Here is a tiny trained network, its code and every weight. The questions are about switching its units off for an input and a class, where a switched-off unit gives its printed mean instead of its output.

import numpy as np


def w(rows, s, z=0):
    codes = np.array(rows[::2]) - 128.0
    scale = np.full(codes.shape[1], s)
    scale[-1] = z or s
    return codes * scale


def norm(h):
    return h / np.sqrt((h * h).mean(-1, keepdims=True) + 1e-5)


def f(y):
    return y / 2 * (1 + np.tanh(0.7978845608 * (y + 0.044715 * y**3)))


def log_softmax(a):
    a = a - a.max(-1, keepdims=True)
    return a - np.log(np.exp(a).sum(-1, keepdims=True))


def net(x, mask):
    res = np.array(x, float).reshape(1, 2) / 4 @ E
    u = 0
    for l in range(3):
        y = f(norm(res) @ A[l][:, :-1].T + A[l][:, -1])
        res = res + np.where(mask[u : u + 9], y, B[l][:, -1]) @ B[l][:, :-1]
        u += 9
    return log_softmax(norm(res)[-1] @ U[:, :-1].T + U[:, -1])


A, B = {}, {}
E = w([
[122,121,124,183,46,230,112,211,101,2],'x0',
[13,80,147,142,164,105,25,132,83,145],'x1',
],0.0053)
A[0] = w([
[158,86,122,128,107,155,111,142,91,155,68],'L0N0',
[193,133,137,47,135,93,111,66,93,105,2],'L0N1',
[107,95,97,110,82,75,187,173,41,96,204],'L0N2',
[153,144,116,148,71,163,98,125,129,133,69],'L0N3',
[150,93,147,118,117,136,152,125,111,212,138],'L0N4',
[124,95,112,124,127,111,133,205,175,119,122],'L0N5',
[161,124,42,145,112,31,68,153,141,81,192],'L0N6',
[113,144,114,81,209,80,104,183,192,153,149],'L0N7',
[131,155,78,83,90,40,253,178,80,100,101],'L0N8',
],0.0058,0.00034)
B[0] = w([
[165,128,111,96,201,3,141,96,93,151,137],'L0N0',
[173,49,168,148,99,154,131,233,175,52,195],'L0N1',
[37,63,71,128,181,122,167,118,234,194,174],'L0N2',
[66,140,113,138,173,68,130,105,146,199,188],'L0N3',
[131,107,177,171,99,242,113,199,110,165,183],'L0N4',
[112,76,147,184,242,116,156,92,139,195,146],'L0N5',
[134,100,166,115,128,175,127,70,190,98,137],'L0N6',
[98,140,57,117,61,134,136,165,147,81,246],'L0N7',
[65,83,106,31,142,76,85,5,91,87,254],'L0N8',
],0.0048,0.0023)
A[1] = w([
[54,100,107,109,206,197,146,77,150,143,164],'L1N0',
[86,160,160,106,91,144,125,130,132,212,81],'L1N1',
[125,80,124,183,206,128,165,97,112,142,1],'L1N2',
[159,84,208,163,137,97,55,126,19,149,119],'L1N3',
[206,106,168,86,163,64,105,176,182,202,113],'L1N4',
[125,159,165,183,146,142,224,222,154,113,236],'L1N5',
[85,113,165,102,58,87,70,70,87,116,156],'L1N6',
[118,143,189,226,154,198,124,136,191,7,33],'L1N7',
[108,115,52,76,122,2,151,123,122,137,41],'L1N8',
],0.0055,0.0011)
B[1] = w([
[240,122,161,102,41,126,184,150,137,193,210],'L1N0',
[135,103,113,178,136,114,203,77,182,73,150],'L1N1',
[141,178,85,131,106,159,192,172,158,58,123],'L1N2',
[219,145,134,36,151,110,185,78,141,247,184],'L1N3',
[26,95,100,254,163,112,81,98,143,120,202],'L1N4',
[114,15,146,146,168,95,43,88,71,127,174],'L1N5',
[128,193,148,115,131,160,109,173,90,55,208],'L1N6',
[67,102,129,210,142,70,127,83,223,197,252],'L1N7',
[109,93,119,198,82,168,130,139,147,160,208],'L1N8',
],0.0052,0.0036)
A[2] = w([
[148,84,91,78,151,138,141,144,172,134,199],'L2N0',
[96,85,187,68,130,108,88,71,131,194,160],'L2N1',
[120,140,138,125,125,187,76,150,160,103,47],'L2N2',
[80,135,197,93,127,180,82,176,97,189,132],'L2N3',
[235,130,108,152,135,81,155,69,160,39,142],'L2N4',
[130,210,99,162,177,135,126,119,148,170,148],'L2N5',
[156,80,221,181,12,122,123,253,102,39,132],'L2N6',
[119,181,92,86,163,79,131,100,36,46,5],'L2N7',
[202,189,135,125,100,144,125,125,36,144,90],'L2N8',
],0.0061,0.0018)
B[2] = w([
[129,142,104,130,84,143,95,154,46,109,173],'L2N0',
[149,117,133,115,117,192,122,138,139,57,253],'L2N1',
[171,102,100,121,116,142,187,142,180,135,122],'L2N2',
[160,190,72,58,157,120,132,83,79,93,238],'L2N3',
[97,184,132,78,175,157,72,157,94,117,233],'L2N4',
[125,120,159,254,100,125,170,211,163,145,131],'L2N5',
[180,148,153,135,105,109,182,133,156,198,194],'L2N6',
[93,91,112,209,130,132,101,146,155,182,119],'L2N7',
[85,83,137,190,135,125,120,142,186,141,149],'L2N8',
],0.0074,0.004)
U = w([
[124,208,66,8,163,204,55,113,66,64,170],'0',
[52,21,90,251,101,139,87,85,214,153,166],'1',
[239,155,159,121,2,125,233,225,166,231,124],'2',
[148,101,197,123,187,55,188,202,107,83,25],'3',
[165,99,181,163,169,42,190,202,30,79,2],'4',
],0.0094,0.0066)

Each question gives the input, the list of numbers given to net, and the class t.
The units are the neurons (one row each of A and B). Each row of codes is followed by its name. A weight is (code - 128) times the scale printed after its matrix; where a second scale follows, it is the last column's (A, B and U).
mask holds one flag per neuron, layer by layer. A switched-off neuron (its flag False) gives its mean, the last column of its row in B, instead of its output. The means were averaged over made-up inputs and are rounded, as every weight is.
A unit's drop is (log p(t) with every unit on - log p(t) with that unit switched off) / (log p(t) with every unit on - log p(t) with every unit switched off).
The circuit of an input: a set's keep is (log p(t) with only the set's units on - log p(t) with every unit switched off) / (log p(t) with every unit on - log p(t) with every unit switched off). Starting from the 12 units with the biggest drops (on a tie, the unit counted first), units are removed one at a time, each time the one whose removal leaves the highest keep (on an exact tie, the one counted first), for as long as the keep stays at least 0.8.
circuit, biggest first: the units of the circuit, biggest drop first
most important unit: the unit with the biggest drop
k most important neurons: the k neurons with the biggest drops, biggest first
k most important neurons of layer l: the k neurons of layer l with the biggest drops, biggest first
drop when u is switched off: that unit's drop, to one decimal
input [8,2], class 1: most important unit : L1N7
input [-7,-7], class 0: 4 most important neurons : L1N7, L2N4, L0N3, L0N2
input [8,-6], class 1: 2 most important neurons : L1N7, L1N5
input [8,-7], class 1: circuit, biggest first : L1N7, L1N5
input [3,-1], class 2: 2 most important neurons : L1N0, L0N1
input [-3,1], class 2: 2 most important neurons of layer 1 : L1N7, L1N3
input [-5,5], class 0: 3 most important neurons of layer 0 : L0N7, L0N2, L0N3
input [3,-2], class 2: 3 most important neurons : L0N1, L1N0, L0N3
input [0,-2], class 2: 3 most important neurons : L0N8, L2N6, L1N8
input [-3,0], class 2: 2 most important neurons : L0N7, L2N6
input [3,-3], class 2: 2 most important neurons : L0N3, L0N8
input [5,-4], class 1: 2 most important neurons : L1N7, L2N3
input [0,-1], class 2: 4 most important neurons : L0N8, L1N6, L2N6, L1N8
input [-2,1], class 2: most important unit : L0N7
input [-2,-4], class 0: 2 most important neurons : L2N4, L0N8
input [-3,2], class 2: 2 most important neurons : L1N7, L0N7
input [4,3], class 1: 2 most important neurons : L1N7, L0N8
input [-4,1], class 1: 2 most important neurons : L1N4, L0N8
input [6,-7], class 0: drop when L2N4 is switched off : 0.4
input [-1,6], class 0: drop when L1N7 is switched off : 0.0
input [-6,-3], class 1: most important unit : L1N4
input [-7,-5], class 1: drop when L1N4 is switched off : 2.8
input [8,4], class 1: drop when L1N7 is switched off : 7.1
